Below are the code and all the weights of a small trained network. Each question names an input and a target symbol and asks about switching units off, where a switched-off unit gives its printed mean instead of its output.

import numpy as np


def w(rows, s, z=0):
    codes = np.array(rows[::2]) - 128.0
    scale = np.full(codes.shape[1], s)
    scale[-1] = z or s
    return codes * scale


def norm(h):
    return h / np.sqrt((h * h).mean(-1, keepdims=True) + 1e-5)


def f(y):
    return y / 2 * (1 + np.tanh(0.7978845608 * (y + 0.044715 * y**3)))


def softmax(a):
    e = np.exp(a - a.max(-1, keepdims=True))
    return e / e.sum(-1, keepdims=True)


def log_softmax(a):
    a = a - a.max(-1, keepdims=True)
    return a - np.log(np.exp(a).sum(-1, keepdims=True))


def net(x, mask):
    ids = ['Φαζηθμ'.index(c) for c in x.split()]
    T = len(ids)
    res = E[ids] + P[:T]
    r = norm(res)
    for j in range(2):
        rows = slice(4 * j, 4 * j + 4)
        q, k, v = (r @ M[0][rows].T for M in (Q, K, V))
        z = softmax(np.where(np.tri(T) > 0, q @ k.T / 4**0.5, -1e9)) @ v
        o = O[0][rows]
        res = res + np.where(mask[j], z, o[:, -1]) @ o[:, :-1]
    y = f(norm(res) @ A[0][:, :-1].T + A[0][:, -1])
    res = res + np.where(mask[2:14], y, B[0][:, -1]) @ B[0][:, :-1]
    return log_softmax(norm(res)[-1] @ U[:, :-1].T + U[:, -1])


Q, K, V, O, A, B = {}, {}, {}, {}, {}, {}
E = w([
[122,135,53,253],'Φ',
[139,123,113,211],'α',
[178,92,168,83],'ζ',
[170,160,79,213],'η',
[209,120,136,151],'θ',
[191,56,66,254],'μ',
],0.0063)
P = w([
[127,102,166,156],'0',
[221,204,67,124],'1',
[123,136,137,88],'2',
[219,204,67,126],'3',
[112,94,162,150],'4',
[146,244,138,168],'5',
[112,127,174,147],'6',
[119,221,81,149],'7',
[108,94,146,136],'8',
[252,78,74,58],'9',
[120,125,165,139],'10',
[62,166,104,154],'11',
[122,113,155,134],'12',
],0.021)
Q[0] = w([
[95,140,95,154],'head 1',
[149,105,163,95],'head 1',
[63,147,148,82],'head 1',
[151,57,177,104],'head 1',
[113,97,254,132],'head 2',
[142,178,204,167],'head 2',
[91,135,30,116],'head 2',
[60,196,125,190],'head 2',
],0.024)
K[0] = w([
[81,48,143,153],'head 1',
[174,205,128,76],'head 1',
[97,113,92,3],'head 1',
[145,191,168,102],'head 1',
[241,189,67,104],'head 2',
[119,142,47,15],'head 2',
[59,24,161,188],'head 2',
[100,51,40,89],'head 2',
],0.016)
V[0] = w([
[164,143,104,76],'head 1',
[109,69,118,66],'head 1',
[125,250,76,146],'head 1',
[80,126,151,100],'head 1',
[151,34,135,53],'head 2',
[8,181,184,103],'head 2',
[55,62,127,122],'head 2',
[60,113,39,115],'head 2',
],0.013)
O[0] = w([
[112,171,112,226,87],'head 1',
[164,88,121,197,55],'head 1',
[109,237,163,134,103],'head 1',
[180,112,168,144,87],'head 1',
[175,228,174,161,114],'head 2',
[209,16,157,46,2],'head 2',
[229,129,134,170,46],'head 2',
[187,190,2,48,25],'head 2',
],0.011,0.0098)
A[0] = w([
[49,92,182,174,107],'neuron 1',
[166,203,50,87,132],'neuron 2',
[142,120,148,152,70],'neuron 3',
[124,114,33,33,126],'neuron 4',
[227,130,79,65,2],'neuron 5',
[62,128,92,89,122],'neuron 6',
[98,138,174,181,129],'neuron 7',
[184,166,172,115,217],'neuron 8',
[254,159,153,127,77],'neuron 9',
[205,118,171,133,110],'neuron 10',
[99,84,187,138,85],'neuron 11',
[196,128,103,140,146],'neuron 12',
],0.02,0.0093)
B[0] = w([
[159,76,192,185,254],'neuron 1',
[86,62,38,208,137],'neuron 2',
[66,111,112,133,129],'neuron 3',
[54,198,181,141,152],'neuron 4',
[134,2,125,21,142],'neuron 5',
[123,158,198,152,191],'neuron 6',
[126,78,137,80,221],'neuron 7',
[142,98,70,167,168],'neuron 8',
[169,182,153,146,154],'neuron 9',
[139,153,156,108,161],'neuron 10',
[132,98,120,181,162],'neuron 11',
[160,184,124,102,150],'neuron 12',
],0.019,0.014)
U = w([
[51,70,50,51,121],'Φ',
[68,215,192,131,180],'α',
[246,229,132,185,23],'ζ',
[117,148,8,171,254],'η',
[177,135,144,7,191],'θ',
[137,34,174,182,82],'μ',
],0.014,0.0033)

Each question gives the input, a string of symbols that net reads in full, and the target symbol t.
The units are the heads (4 rows each of Q, K, V and O) and the neurons (one row each of A and B). Each row of codes is followed by its name. A weight is (code - 128) times the scale printed after its matrix; where a second scale follows, it is the last column's (O, A, B and U).
mask holds one flag per unit, heads first, then neurons. A switched-off unit (its flag False) gives its mean, the last column of its rows in O or B, instead of its output. The means were averaged over made-up inputs and are rounded, as every weight is.
A unit's drop is (log p(t) with every unit on - log p(t) with that unit switched off) / (log p(t) with every unit on - log p(t) with every unit switched off).
The circuit of an input: a set's keep is (log p(t) with only the set's units on - log p(t) with every unit switched off) / (log p(t) with every unit on - log p(t) with every unit switched off). Starting from the 12 units with the biggest drops (on a tie, the unit counted first), units are removed one at a time, each time the one whose removal leaves the highest keep (on an exact tie, the one counted first), for as long as the keep stays at least 0.8.
circuit, biggest first: the units of the circuit, biggest drop first
most important unit: the unit with the biggest drop
k most important neurons: the k neurons with the biggest drops, biggest first
heads that matter: for each layer, one digit per head in row order, 1 if its drop is at least 0.15 and else 0, layers parted by /
drop when u is switched off: that unit's drop, to one decimal
input α θ Φ ζ θ θ θ η α, target α: 2 most important neurons : (neuron 6; neuron 8)
input η μ θ μ α α ζ θ, target θ: most important unit : head 1
input θ ζ ζ θ θ θ μ μ η ζ, target η: 2 most important neurons : (neuron 1; neuron 8)
input μ μ θ ζ θ ζ, target μ: heads that matter : 10
input θ η α θ θ θ ζ α θ Φ, target ζ: heads that matter : 01
input θ η θ θ η α α ζ θ η, target θ: heads that matter : 01
input η η α θ θ θ, target θ: heads that matter : 11
input θ μ Φ θ θ ζ μ α θ μ, target η: heads that matter : 10
input θ Φ α θ ζ θ α μ θ α, target θ: circuit, biggest first : (head 2; neuron 1; head 1)
input θ ζ ζ α μ ζ η α Φ θ θ α, target Φ: circuit, biggest first : (head 2; head 1; neuron 1)
input μ ζ α μ, target η: circuit, biggest first : (neuron 2; neuron 1)
input θ ζ Φ θ ζ ζ θ θ Φ, target α: circuit, biggest first : (head 2; neuron 4)
input Φ ζ η α η α ζ ζ Φ, target α: circuit, biggest first : (head 2; neuron 4; head 1; neuron 7)
input μ θ η η α θ μ ζ α, target α: circuit, biggest first : (head 2; head 1)
input μ θ μ, target α: circuit, biggest first : (head 1)
input α η θ Φ θ ζ μ μ θ θ, target η: circuit, biggest first : (head 1; neuron 2; neuron 1)
input θ μ θ ζ θ α α θ ζ ζ θ ζ μ, target α: circuit, biggest first : (head 2; neuron 6)
input α θ η θ θ θ Φ ζ ζ μ, target Φ: 3 most important neurons : (neuron 5; neuron 2; neuron 1)
input α ζ α θ ζ Φ, target θ: drop when head 2 is switched off : 0.8
input θ η θ ζ θ η, target μ: circuit, biggest first : (head 1)
input ζ θ θ ζ Φ θ μ ζ, target Φ: drop when head 1 is switched off : 0.3
input η ζ ζ α μ α, target ζ: drop when head 2 is switched off : 1.6
input θ θ ζ α ζ ζ Φ μ Φ η α θ, target Φ: drop when neuron 1 is switched off : 0.1
input θ α η α ζ θ α θ μ ζ, target θ: circuit, biggest first : (head 2; neuron 1; head 1)
